Below are the code and all the weights of a small trained network. Each question names an input and a class and asks about switching units off, where a switched-off unit gives its printed mean instead of its output.

import numpy as np


def w(rows, s, z=0):
    codes = np.array(rows[::2]) - 128.0
    scale = np.full(codes.shape[1], s)
    scale[-1] = z or s
    return codes * scale


def norm(h):
    return h / np.sqrt((h * h).mean(-1, keepdims=True) + 1e-5)


def f(y):
    return y / 2 * (1 + np.tanh(0.7978845608 * (y + 0.044715 * y**3)))


def log_softmax(a):
    a = a - a.max(-1, keepdims=True)
    return a - np.log(np.exp(a).sum(-1, keepdims=True))


def net(x, mask):
    res = np.array(x, float).reshape(1, 2) / 4 @ E
    u = 0
    for l in range(2):
        y = f(norm(res) @ A[l][:, :-1].T + A[l][:, -1])
        res = res + np.where(mask[u : u + 15], y, B[l][:, -1]) @ B[l][:, :-1]
        u += 15
    return log_softmax(norm(res)[-1] @ U[:, :-1].T + U[:, -1])


A, B = {}, {}
E = w([
[142,232,252,221,52,136,254,94],'x0',
[212,144,248,113,74,144,1,64],'x1',
],0.00082)
A[0] = w([
[143,161,144,183,125,150,138,97,71],'L0N0',
[45,99,57,150,190,120,234,235,51],'L0N1',
[126,85,81,40,187,91,79,128,61],'L0N2',
[136,120,139,122,121,181,119,103,98],'L0N3',
[154,130,153,111,160,15,133,149,122],'L0N4',
[165,159,147,126,118,180,96,64,44],'L0N5',
[157,99,136,119,121,16,143,135,68],'L0N6',
[141,130,124,126,144,67,122,122,135],'L0N7',
[119,132,121,129,114,79,117,136,127],'L0N8',
[122,136,108,135,44,161,106,83,4],'L0N9',
[63,106,131,126,150,117,155,171,11],'L0N10',
[148,164,123,127,157,89,115,155,159],'L0N11',
[132,218,213,252,74,166,200,138,155],'L0N12',
[197,139,209,122,92,100,68,80,182],'L0N13',
[114,68,82,70,209,42,76,184,119],'L0N14',
],0.0019,0.0022)
B[0] = w([
[112,72,151,113,213,146,69,217,107],'L0N0',
[227,87,131,77,72,58,157,71,201],'L0N1',
[58,145,173,176,67,136,113,147,135],'L0N2',
[121,180,114,126,192,106,150,111,110],'L0N3',
[153,112,111,128,128,158,110,121,124],'L0N4',
[146,189,87,114,206,74,165,148,95],'L0N5',
[115,157,174,145,136,115,103,172,95],'L0N6',
[139,99,133,141,131,140,121,136,132],'L0N7',
[148,123,116,132,121,146,126,135,128],'L0N8',
[184,138,116,138,205,75,128,215,71],'L0N9',
[216,155,212,114,123,58,131,178,86],'L0N10',
[111,88,115,159,124,122,143,71,148],'L0N11',
[98,9,105,118,116,208,61,146,250],'L0N12',
[114,126,53,92,168,112,226,64,198],'L0N13',
[67,106,171,152,23,162,149,122,182],'L0N14',
],0.0015,0.0018)
A[1] = w([
[211,117,151,136,200,65,144,217,2],'L1N0',
[124,175,200,205,153,162,160,177,88],'L1N1',
[163,163,164,146,130,108,190,108,125],'L1N2',
[127,118,182,124,124,159,68,109,107],'L1N3',
[128,157,171,117,87,107,77,126,116],'L1N4',
[105,143,88,147,173,101,170,208,100],'L1N5',
[213,193,168,99,182,81,98,82,48],'L1N6',
[154,159,93,118,165,46,205,184,82],'L1N7',
[171,118,80,101,180,65,111,118,126],'L1N8',
[95,212,183,151,54,79,153,118,111],'L1N9',
[219,183,193,112,156,64,70,142,78],'L1N10',
[39,206,88,156,253,112,166,171,163],'L1N11',
[113,95,116,133,140,166,134,116,115],'L1N12',
[132,136,183,190,130,153,164,149,71],'L1N13',
[82,122,95,114,153,92,46,193,92],'L1N14',
],0.0045,0.0031)
B[1] = w([
[120,20,140,89,56,121,154,119,11],'L1N0',
[95,29,169,2,100,67,47,232,119],'L1N1',
[76,107,127,76,130,115,74,186,152],'L1N2',
[114,137,74,165,92,106,195,132,197],'L1N3',
[157,95,63,174,180,131,193,113,106],'L1N4',
[162,131,93,193,138,98,186,60,110],'L1N5',
[32,22,39,146,27,41,213,108,109],'L1N6',
[26,43,34,174,42,62,207,63,119],'L1N7',
[94,139,204,139,89,156,117,187,127],'L1N8',
[172,183,151,143,196,179,67,115,114],'L1N9',
[125,186,25,218,156,158,243,46,72],'L1N10',
[225,207,142,163,160,217,81,65,92],'L1N11',
[136,162,142,133,117,81,108,104,237],'L1N12',
[82,94,152,58,47,64,111,174,124],'L1N13',
[103,97,246,38,81,75,111,211,147],'L1N14',
],0.0034,0.0012)
U = w([
[12,8,253,8,6,31,7,250,253],'0',
[15,27,5,238,10,23,247,14,253],'1',
[241,242,235,241,235,251,13,20,115],'2',
[248,35,215,227,246,9,223,238,3],'3',
[246,26,229,245,248,13,236,251,3],'4',
],0.0057,0.0053)

Each question gives the input, the list of numbers given to net, and the class t.
The units are the neurons (one row each of A and B). Each row of codes is followed by its name. A weight is (code - 128) times the scale printed after its matrix; where a second scale follows, it is the last column's (A, B and U).
mask holds one flag per neuron, layer by layer. A switched-off neuron (its flag False) gives its mean, the last column of its row in B, instead of its output. The means were averaged over made-up inputs and are rounded, as every weight is.
A unit's drop is (log p(t) with every unit on - log p(t) with that unit switched off) / (log p(t) with every unit on - log p(t) with every unit switched off).
The circuit of an input: a set's keep is (log p(t) with only the set's units on - log p(t) with every unit switched off) / (log p(t) with every unit on - log p(t) with every unit switched off). Starting from the 12 units with the biggest drops (on a tie, the unit counted first), units are removed one at a time, each time the one whose removal leaves the highest keep (on an exact tie, the one counted first), for as long as the keep stays at least 0.8.
circuit, biggest first: the units of the circuit, biggest drop first
top k neurons: the k neurons with the biggest drops, biggest first
k most important neurons of layer l: the k neurons of layer l with the biggest drops, biggest first
drop when u is switched off: that unit's drop, to one decimal
input [1,4], class 1: circuit, biggest first	L1N6; L0N14
input [3,5], class 1: top neuron	L1N6
input [1,-3], class 2: top 2 neurons	L0N13; L1N6
input [-3,2], class 2: top 2 neurons	L0N12; L1N6
input [8,8], class 0: top 2 neurons	L1N13; L1N1
input [7,8], class 1: top 3 neurons	L1N6; L1N10; L0N14
input [0,3], class 2: top 3 neurons	L0N1; L0N13; L0N10
input [-3,3], class 2: 4 most important neurons of layer 1	L1N6; L1N13; L1N1; L1N7
input [-1,3], class 2: top 4 neurons	L0N1; L0N13; L0N10; L1N7
input [3,-3], class 2: 3 most important neurons of layer 1	L1N7; L1N14; L1N1
input [-1,4], class 1: top 2 neurons	L1N6; L0N12
input [-2,4], class 1: top 2 neurons	L0N12; L1N6
input [8,-7], class 0: 2 most important neurons of layer 1	L1N1; L1N13
input [5,5], class 0: circuit, biggest first	L1N1
input [8,0], class 0: drop when L1N4 is switched off	0.0
input [-3,8], class 1: drop when L1N6 is switched off	0.1
input [2,6], class 1: drop when L1N6 is switched off	0.2
